Here is a tiny trained network, its code and every weight. The questions are about switching its units off for an input and a target symbol, where a switched-off unit gives its printed mean instead of its output.

import numpy as np


def w(rows, s, z=0):
    codes = np.array(rows[::2]) - 128.0
    scale = np.full(codes.shape[1], s)
    scale[-1] = z or s
    return codes * scale


def norm(h):
    return h / np.sqrt((h * h).mean(-1, keepdims=True) + 1e-5)


def f(y):
    return y / 2 * (1 + np.tanh(0.7978845608 * (y + 0.044715 * y**3)))


def softmax(a):
    e = np.exp(a - a.max(-1, keepdims=True))
    return e / e.sum(-1, keepdims=True)


def log_softmax(a):
    a = a - a.max(-1, keepdims=True)
    return a - np.log(np.exp(a).sum(-1, keepdims=True))


def net(x, mask):
    ids = ['ΔΛαγζθξπτψ'.index(c) for c in x.split()]
    T = len(ids)
    res = E[ids] + P[:T]
    u = 0
    for l in range(2):
        r = norm(res)
        for j in range(3):
            rows = slice(2 * j, 2 * j + 2)
            q, k, v = (r @ M[l][rows].T for M in (Q, K, V))
            z = softmax(np.where(np.tri(T) > 0, q @ k.T / 2**0.5, -1e9)) @ v
            o = O[l][rows]
            res = res + np.where(mask[u + j], z, o[:, -1]) @ o[:, :-1]
        u += 3
        y = f(norm(res) @ A[l][:, :-1].T + A[l][:, -1])
        res = res + np.where(mask[u : u + 12], y, B[l][:, -1]) @ B[l][:, :-1]
        u += 12
    return log_softmax(norm(res)[-1] @ U[:, :-1].T + U[:, -1])


Q, K, V, O, A, B = {}, {}, {}, {}, {}, {}
E = w([
[172,112,102,153,178,169,106,121],'Δ',
[225,169,122,93,151,154,127,161],'Λ',
[163,144,171,167,43,156,172,175],'α',
[194,169,112,115,172,146,95,99],'γ',
[255,92,166,145,153,75,219,106],'ζ',
[126,198,154,93,44,113,157,130],'θ',
[185,126,52,140,43,186,126,55],'ξ',
[114,116,151,175,51,85,180,47],'π',
[119,139,12,183,144,62,157,181],'τ',
[116,63,104,71,121,158,164,91],'ψ',
],0.0099)
P = w([
[71,234,110,135,106,210,254,186],'0',
[92,191,133,152,150,163,218,133],'1',
[97,164,133,153,145,150,188,112],'2',
[121,134,136,152,145,129,146,123],'3',
[120,120,134,150,136,112,123,131],'4',
[118,102,134,146,134,89,93,124],'5',
[129,87,133,136,114,106,103,173],'6',
[142,68,149,139,93,86,94,192],'7',
],0.0078)
Q[0] = w([
[227,109,132,154,56,69,78,165],'L0H0',
[159,164,122,101,254,136,42,171],'L0H0',
[186,90,204,163,80,55,52,141],'L0H1',
[141,141,79,55,213,116,80,90],'L0H1',
[160,53,108,62,112,67,83,163],'L0H2',
[93,179,86,136,24,129,220,140],'L0H2',
],0.0079)
K[0] = w([
[182,63,206,132,81,4,33,146],'L0H0',
[201,254,174,187,110,211,142,120],'L0H0',
[127,60,155,113,175,8,52,62],'L0H1',
[120,115,73,168,194,175,184,107],'L0H1',
[131,98,188,149,190,66,40,91],'L0H2',
[98,100,56,119,72,139,103,128],'L0H2',
],0.0075)
V[0] = w([
[114,243,128,233,161,112,43,186],'L0H0',
[50,103,82,239,121,21,155,96],'L0H0',
[42,136,194,28,127,173,127,68],'L0H1',
[71,44,85,210,163,197,136,192],'L0H1',
[121,153,143,27,64,186,128,254],'L0H2',
[154,68,136,83,137,87,158,186],'L0H2',
],0.0043)
O[0] = w([
[255,105,156,139,101,137,134,147,156],'L0H0',
[111,97,107,142,144,38,225,114,28],'L0H0',
[114,204,144,231,118,88,85,92,15],'L0H1',
[157,117,188,140,205,148,112,213,28],'L0H1',
[120,75,135,40,122,53,76,188,237],'L0H2',
[103,103,206,82,116,110,155,76,2],'L0H2',
],0.0062,0.0016)
A[0] = w([
[71,108,172,131,155,70,180,183,38],'L0N0',
[117,123,125,92,72,147,114,145,94],'L0N1',
[1,147,99,157,105,123,178,67,123],'L0N2',
[133,110,141,115,155,141,65,61,8],'L0N3',
[75,117,77,119,76,148,74,151,77],'L0N4',
[161,44,144,199,179,142,146,121,41],'L0N5',
[61,98,103,187,98,147,181,153,21],'L0N6',
[161,167,158,164,203,160,140,76,12],'L0N7',
[115,184,126,200,104,76,156,60,68],'L0N8',
[140,115,183,120,163,88,42,150,204],'L0N9',
[148,137,98,231,93,128,86,165,225],'L0N10',
[128,100,157,88,169,48,138,148,73],'L0N11',
],0.0067,0.0012)
B[0] = w([
[154,133,59,45,83,190,164,148,161],'L0N0',
[116,136,175,177,149,148,94,104,178],'L0N1',
[158,95,133,53,163,149,81,207,252],'L0N2',
[119,73,125,67,127,140,181,171,128],'L0N3',
[126,145,159,183,161,180,106,2,155],'L0N4',
[209,226,165,56,68,88,97,127,174],'L0N5',
[62,52,56,108,161,96,80,143,195],'L0N6',
[146,96,146,174,122,175,118,195,174],'L0N7',
[126,100,133,114,126,126,178,204,190],'L0N8',
[81,249,77,129,162,106,160,140,150],'L0N9',
[94,200,93,47,110,150,109,123,249],'L0N10',
[154,164,60,146,104,167,159,74,116],'L0N11',
],0.0052,0.0027)
Q[1] = w([
[83,160,113,105,5,145,52,149],'L1H0',
[193,174,178,51,55,217,190,167],'L1H0',
[221,163,128,136,230,70,54,108],'L1H1',
[153,132,23,28,92,131,142,117],'L1H1',
[64,213,157,144,255,177,32,127],'L1H2',
[59,154,143,252,229,123,241,30],'L1H2',
],0.0062)
K[1] = w([
[145,3,140,169,61,139,32,9],'L1H0',
[164,55,106,56,29,39,87,56],'L1H0',
[160,142,138,100,56,171,139,255],'L1H1',
[154,25,137,140,145,67,116,140],'L1H1',
[81,142,180,127,93,213,207,66],'L1H2',
[86,225,109,122,149,187,223,230],'L1H2',
],0.0063)
V[1] = w([
[178,51,82,111,170,231,125,65],'L1H0',
[196,76,136,178,112,134,41,193],'L1H0',
[91,153,195,191,108,130,176,101],'L1H1',
[127,30,106,156,64,107,59,176],'L1H1',
[109,209,64,161,90,121,132,94],'L1H2',
[103,145,3,169,192,99,161,130],'L1H2',
],0.0052)
O[1] = w([
[84,199,162,78,110,154,212,137,77],'L1H0',
[129,161,104,121,162,213,166,135,99],'L1H0',
[135,104,134,168,61,120,171,187,2],'L1H1',
[140,178,118,67,119,112,168,234,55],'L1H1',
[159,98,103,91,153,106,124,2,223],'L1H2',
[209,176,189,103,186,89,155,79,141],'L1H2',
],0.0056,0.0021)
A[1] = w([
[41,167,83,31,101,138,7,206,53],'L1N0',
[58,72,126,205,15,94,131,60,158],'L1N1',
[142,188,29,94,219,136,163,191,244],'L1N2',
[12,93,152,38,235,166,92,126,87],'L1N3',
[212,132,149,147,168,31,54,40,163],'L1N4',
[153,132,163,53,71,144,103,156,156],'L1N5',
[185,69,230,187,115,194,137,105,126],'L1N6',
[193,93,249,101,151,37,238,15,5],'L1N7',
[159,245,155,125,23,161,61,95,153],'L1N8',
[149,158,56,45,223,87,107,62,125],'L1N9',
[132,97,238,137,64,170,45,142,98],'L1N10',
[2,160,195,56,59,128,200,86,149],'L1N11',
],0.0057,0.003)
B[1] = w([
[102,107,191,94,121,119,176,136,190],'L1N0',
[123,253,145,111,190,94,149,118,170],'L1N1',
[101,115,95,99,97,49,142,93,253],'L1N2',
[78,137,245,74,120,141,58,95,148],'L1N3',
[92,183,182,147,104,142,169,164,190],'L1N4',
[113,111,118,190,183,155,147,76,192],'L1N5',
[119,83,151,110,167,108,166,101,145],'L1N6',
[129,199,182,102,77,212,173,94,153],'L1N7',
[105,85,113,156,91,99,89,88,247],'L1N8',
[151,76,168,136,90,162,157,211,203],'L1N9',
[90,138,143,124,177,110,143,151,159],'L1N10',
[204,116,56,134,142,171,60,120,169],'L1N11',
],0.0077,0.0057)
U = w([
[35,98,205,11,101,161,61,135,112],'Δ',
[146,140,48,133,92,200,51,60,157],'Λ',
[84,103,168,207,67,178,110,249,253],'α',
[128,231,96,94,254,193,113,207,189],'γ',
[172,180,229,96,68,145,220,86,79],'ζ',
[155,131,176,172,122,88,108,128,3],'θ',
[62,49,167,207,206,114,178,73,96],'ξ',
[53,242,170,154,140,31,80,94,172],'π',
[124,92,69,56,103,18,170,166,124],'τ',
[162,139,165,87,206,118,123,144,8],'ψ',
],0.0063,0.0018)

Each question gives the input, a string of symbols that net reads in full, and the target symbol t.
The units are the heads (2 rows each of Q, K, V and O) and the neurons (one row each of A and B). Each row of codes is followed by its name. A weight is (code - 128) times the scale printed after its matrix; where a second scale follows, it is the last column's (O, A, B and U).
mask holds one flag per unit, layer by layer, with each layer's heads first. A switched-off unit (its flag False) gives its mean, the last column of its rows in O or B, instead of its output. The means were averaged over made-up inputs and are rounded, as every weight is.
A unit's drop is (log p(t) with every unit on - log p(t) with that unit switched off) / (log p(t) with every unit on - log p(t) with every unit switched off).
The circuit of an input: a set's keep is (log p(t) with only the set's units on - log p(t) with every unit switched off) / (log p(t) with every unit on - log p(t) with every unit switched off). Starting from the 12 units with the biggest drops (on a tie, the unit counted first), units are removed one at a time, each time the one whose removal leaves the highest keep (on an exact tie, the one counted first), for as long as the keep stays at least 0.8.
units of the circuit, in order: the units of the circuit, biggest drop first
most important unit: the unit with the biggest drop
k most important neurons: the k neurons with the biggest drops, biggest first
top k neurons in layer l: the k neurons of layer l with the biggest drops, biggest first
which heads matter: for each layer, one digit per head in row order, 1 if its drop is at least 0.15 and else 0, layers parted by /
input ζ ζ θ ζ γ γ, target ξ: which heads matter : 001 / 001
input τ τ ξ, target ζ: units of the circuit, in order : [L0H0, L1H2, L1N7]
input α γ γ α θ θ γ, target α: 2 most important neurons : [L1N4, L1N9]
input α α Λ γ ξ ξ ζ, target ζ: units of the circuit, in order : [L1N7]
input Λ θ α τ θ α, target ζ: units of the circuit, in order : [L0H0, L1H2, L1N7]
input θ ζ π Λ γ ζ π γ, target ξ: which heads matter : 111 / 001
input Λ γ Δ, target Δ: units of the circuit, in order : [L0H2, L1N3]
input π α α γ, target τ: which heads matter : 000 / 010
input θ π θ, target τ: which heads matter : 100 / 000
input ξ τ Λ α θ γ θ α, target π: top 2 neurons in layer 0 : [L0N2, L0N9]
input Λ ψ γ, target Δ: 2 most important neurons : [L0N3, L1N1]
input γ ξ Λ τ Δ ξ ξ γ, target ζ: units of the circuit, in order : [L0H2, L1H0]
input τ γ α α, target ξ: which heads matter : 010 / 000
input ξ Δ Δ, target ζ: most important unit : L1H2
input ξ ψ α α, target Δ: 2 most important neurons : [L0N6, L1N3]
input π γ θ ψ α α, target Δ: top 2 neurons in layer 1 : [L1N0, L1N3]
input γ α Λ γ τ π θ α, target τ: 4 most important neurons : [L0N10, L0N6, L0N0, L0N4]
input Λ ξ Λ θ α, target π: units of the circuit, in order : [L1N1, L0H1]
input π Δ γ γ τ π, target ζ: units of the circuit, in order : [L1N7, L1H2]
input ψ θ γ, target π: units of the circuit, in order : [L0H1]
input α γ Δ, target τ: 2 most important neurons : [L1N2, L0N9]
input π γ ξ γ Λ γ γ Λ, target Λ: which heads matter : 101 / 000
input Δ ψ Δ γ γ γ, target Λ: units of the circuit, in order : [L0H2, L1N1]
input π γ ψ π, target Δ: which heads matter : 100 / 000
input θ ξ α, target Λ: 2 most important neurons : [L1N11, L0N10]
input γ θ θ θ ψ α π θ, target τ: units of the circuit, in order : [L0H0, L1N11, L1N3]
input ψ θ π τ θ, target ζ: units of the circuit, in order : [L0H0, L1N7]
input γ Λ γ α, target ξ: units of the circuit, in order : [L1N6, L1H1]
input θ ξ π α θ ψ ξ ξ, target Δ: which heads matter : 100 / 000
input γ θ θ τ γ α, target ζ: units of the circuit, in order : [L0H0, L0N9, L1H2, L1N7]
